Here is a tiny trained network, its code and every weight. The questions are about switching its units off for an input and a target symbol, where a switched-off unit gives its printed mean instead of its output.

import numpy as np


def w(rows, s, z=0):
    codes = np.array(rows[::2]) - 128.0
    scale = np.full(codes.shape[1], s)
    scale[-1] = z or s
    return codes * scale


def f(y):
    return y / 2 * (1 + np.tanh(0.7978845608 * (y + 0.044715 * y**3)))


def softmax(a):
    e = np.exp(a - a.max(-1, keepdims=True))
    return e / e.sum(-1, keepdims=True)


def log_softmax(a):
    a = a - a.max(-1, keepdims=True)
    return a - np.log(np.exp(a).sum(-1, keepdims=True))


def net(x, mask):
    ids = ['Γβεηλμξφψ'.index(c) for c in x.split()]
    T = len(ids)
    res = E[ids] + P[:T]
    r = res
    for j in range(2):
        rows = slice(4 * j, 4 * j + 4)
        q, k, v = (r @ M[0][rows].T for M in (Q, K, V))
        z = softmax(np.where(np.tri(T) > 0, q @ k.T / 4**0.5, -1e9)) @ v
        o = O[0][rows]
        res = res + np.where(mask[j], z, o[:, -1]) @ o[:, :-1]
    y = f(res @ A[0][:, :-1].T + A[0][:, -1])
    res = res + np.where(mask[2:14], y, B[0][:, -1]) @ B[0][:, :-1]
    return log_softmax(res[-1] @ U[:, :-1].T + U[:, -1])


Q, K, V, O, A, B = {}, {}, {}, {}, {}, {}
E = w([
[128,63,108,116,144],'Γ',
[80,101,166,73,124],'β',
[136,141,109,168,156],'ε',
[93,156,185,148,123],'η',
[46,232,217,126,112],'λ',
[167,123,113,235,151],'μ',
[1,225,169,175,80],'ξ',
[249,66,156,200,181],'φ',
[69,172,16,84,190],'ψ',
],0.0079)
P = w([
[83,92,161,197,236],'0',
[231,198,136,149,184],'1',
[89,148,123,110,78],'2',
[135,56,119,203,130],'3',
[235,195,130,129,148],'4',
[102,144,114,96,59],'5',
[141,49,113,193,101],'6',
[237,194,120,117,122],'7',
[113,142,106,86,43],'8',
[146,54,108,186,82],'9',
[247,200,116,105,105],'10',
[121,142,99,77,27],'11',
[154,66,105,192,73],'12',
],0.013)
Q[0] = w([
[111,97,129,120,144],'head 1',
[167,158,140,115,142],'head 1',
[113,115,149,148,120],'head 1',
[175,187,150,106,254],'head 1',
[147,113,196,179,108],'head 2',
[110,152,91,136,158],'head 2',
[139,185,122,95,212],'head 2',
[99,81,134,131,131],'head 2',
],0.045)
K[0] = w([
[139,150,120,104,158],'head 1',
[109,99,124,169,145],'head 1',
[124,139,79,129,146],'head 1',
[58,98,171,167,248],'head 1',
[155,131,225,180,93],'head 2',
[98,150,76,166,183],'head 2',
[82,122,146,109,251],'head 2',
[184,162,107,113,102],'head 2',
],0.03)
V[0] = w([
[149,129,88,70,166],'head 1',
[136,111,196,83,105],'head 1',
[68,176,63,72,152],'head 1',
[92,103,105,131,116],'head 1',
[107,91,74,56,164],'head 2',
[109,162,3,161,141],'head 2',
[184,73,87,110,154],'head 2',
[143,105,136,67,177],'head 2',
],0.022)
O[0] = w([
[140,103,139,134,204,97],'head 1',
[77,148,204,136,100,37],'head 1',
[102,125,80,51,205,253],'head 1',
[111,113,109,109,122,134],'head 1',
[60,196,164,169,178,68],'head 2',
[118,179,5,113,157,220],'head 2',
[157,166,130,223,132,5],'head 2',
[106,165,197,165,122,53],'head 2',
],0.018,0.0055)
A[0] = w([
[1,80,81,167,137,61],'neuron 1',
[202,176,151,161,112,206],'neuron 2',
[185,145,141,144,93,152],'neuron 3',
[180,196,139,139,112,27],'neuron 4',
[111,62,119,182,166,205],'neuron 5',
[126,177,146,65,124,2],'neuron 6',
[85,145,96,105,139,48],'neuron 7',
[48,59,128,130,123,167],'neuron 8',
[96,35,97,188,65,132],'neuron 9',
[123,32,181,181,121,104],'neuron 10',
[72,81,97,147,132,205],'neuron 11',
[147,92,136,182,177,89],'neuron 12',
],0.013,0.0097)
B[0] = w([
[169,47,47,103,155,217],'neuron 1',
[9,144,120,67,169,188],'neuron 2',
[157,105,78,245,19,182],'neuron 3',
[194,101,179,112,254,144],'neuron 4',
[144,233,60,197,52,178],'neuron 5',
[193,154,188,151,219,170],'neuron 6',
[150,167,232,163,5,249],'neuron 7',
[152,171,72,212,103,199],'neuron 8',
[120,97,254,135,163,206],'neuron 9',
[210,136,68,22,104,174],'neuron 10',
[50,88,191,112,195,231],'neuron 11',
[82,53,177,87,131,151],'neuron 12',
],0.017,0.018)
U = w([
[129,114,42,168,149,254],'Γ',
[159,121,128,254,155,33],'β',
[60,184,121,73,114,185],'ε',
[66,179,152,164,142,224],'η',
[144,231,127,159,118,171],'λ',
[93,81,142,143,158,10],'μ',
[214,127,113,188,140,36],'ξ',
[90,150,121,150,62,13],'φ',
[168,129,115,90,188,184],'ψ',
],0.0064,0.0044)

Each question gives the input, a string of symbols that net reads in full, and the target symbol t.
The units are the heads (4 rows each of Q, K, V and O) and the neurons (one row each of A and B). Each row of codes is followed by its name. A weight is (code - 128) times the scale printed after its matrix; where a second scale follows, it is the last column's (O, A, B and U).
mask holds one flag per unit, heads first, then neurons. A switched-off unit (its flag False) gives its mean, the last column of its rows in O or B, instead of its output. The means were averaged over made-up inputs and are rounded, as every weight is.
A unit's drop is (log p(t) with every unit on - log p(t) with that unit switched off) / (log p(t) with every unit on - log p(t) with every unit switched off).
The circuit of an input: a set's keep is (log p(t) with only the set's units on - log p(t) with every unit switched off) / (log p(t) with every unit on - log p(t) with every unit switched off). Starting from the 12 units with the biggest drops (on a tie, the unit counted first), units are removed one at a time, each time the one whose removal leaves the highest keep (on an exact tie, the one counted first), for as long as the keep stays at least 0.8.
units of the circuit, in order: the units of the circuit, biggest drop first
unit that matters most: the unit with the biggest drop
top k neurons: the k neurons with the biggest drops, biggest first
heads that matter: for each layer, one digit per head in row order, 1 if its drop is at least 0.15 and else 0, layers parted by /
input μ β η λ β φ ξ Γ Γ η ε, target β: unit that matters most	neuron 3
input ψ η η μ ψ η β ε μ ε λ ψ ε, target Γ: heads that matter	10
input μ ξ μ λ φ λ η ψ ξ μ η, target β: units of the circuit, in order	[neuron 3; head 1]
input ε ψ ε ξ ξ β ξ, target μ: top 3 neurons	[neuron 9; neuron 11; neuron 5]
input η ε ψ ε φ ξ λ, target φ: heads that matter	01
input λ ε λ ξ μ, target ξ: units of the circuit, in order	[neuron 11; neuron 2]
input β λ ψ ψ ψ φ λ β ε ψ ε λ η, target ψ: units of the circuit, in order	[head 2; neuron 10; head 1]
input η ψ ξ ε β ε ψ ε ψ β η, target φ: units of the circuit, in order	[neuron 3; head 1; neuron 2]
input ψ φ β ξ ξ λ ε ξ η λ ξ φ ε, target φ: heads that matter	11
input Γ ε ε η μ, target η: units of the circuit, in order	[neuron 2; head 2]
input φ η λ ξ μ λ φ Γ μ λ, target β: heads that matter	11
input ε ε ψ ψ Γ η η μ ψ φ ψ, target Γ: units of the circuit, in order	[neuron 7; head 1]
input ψ ε φ ε φ φ ψ ξ ψ ξ ε, target λ: heads that matter	01
input μ ε ξ Γ, target μ: heads that matter	01
input ψ η Γ Γ ψ, target λ: unit that matters most	neuron 7
input β Γ ξ, target ξ: top 3 neurons	[neuron 8; neuron 6; neuron 7]
input λ ψ λ μ, target Γ: top 3 neurons	[neuron 5; neuron 7; neuron 9]
input ψ φ η λ ε μ η, target β: units of the circuit, in order	[head 1; neuron 9]
input ε μ η ξ Γ, target Γ: heads that matter	10
input λ ψ ψ ε, target Γ: top 4 neurons	[neuron 5; neuron 9; neuron 2; neuron 6]
input Γ ξ ψ ψ β ε μ ξ, target η: unit that matters most	neuron 2
input η λ ψ λ ε Γ Γ, target η: heads that matter	11
input η ε λ η, target ψ: heads that matter	11
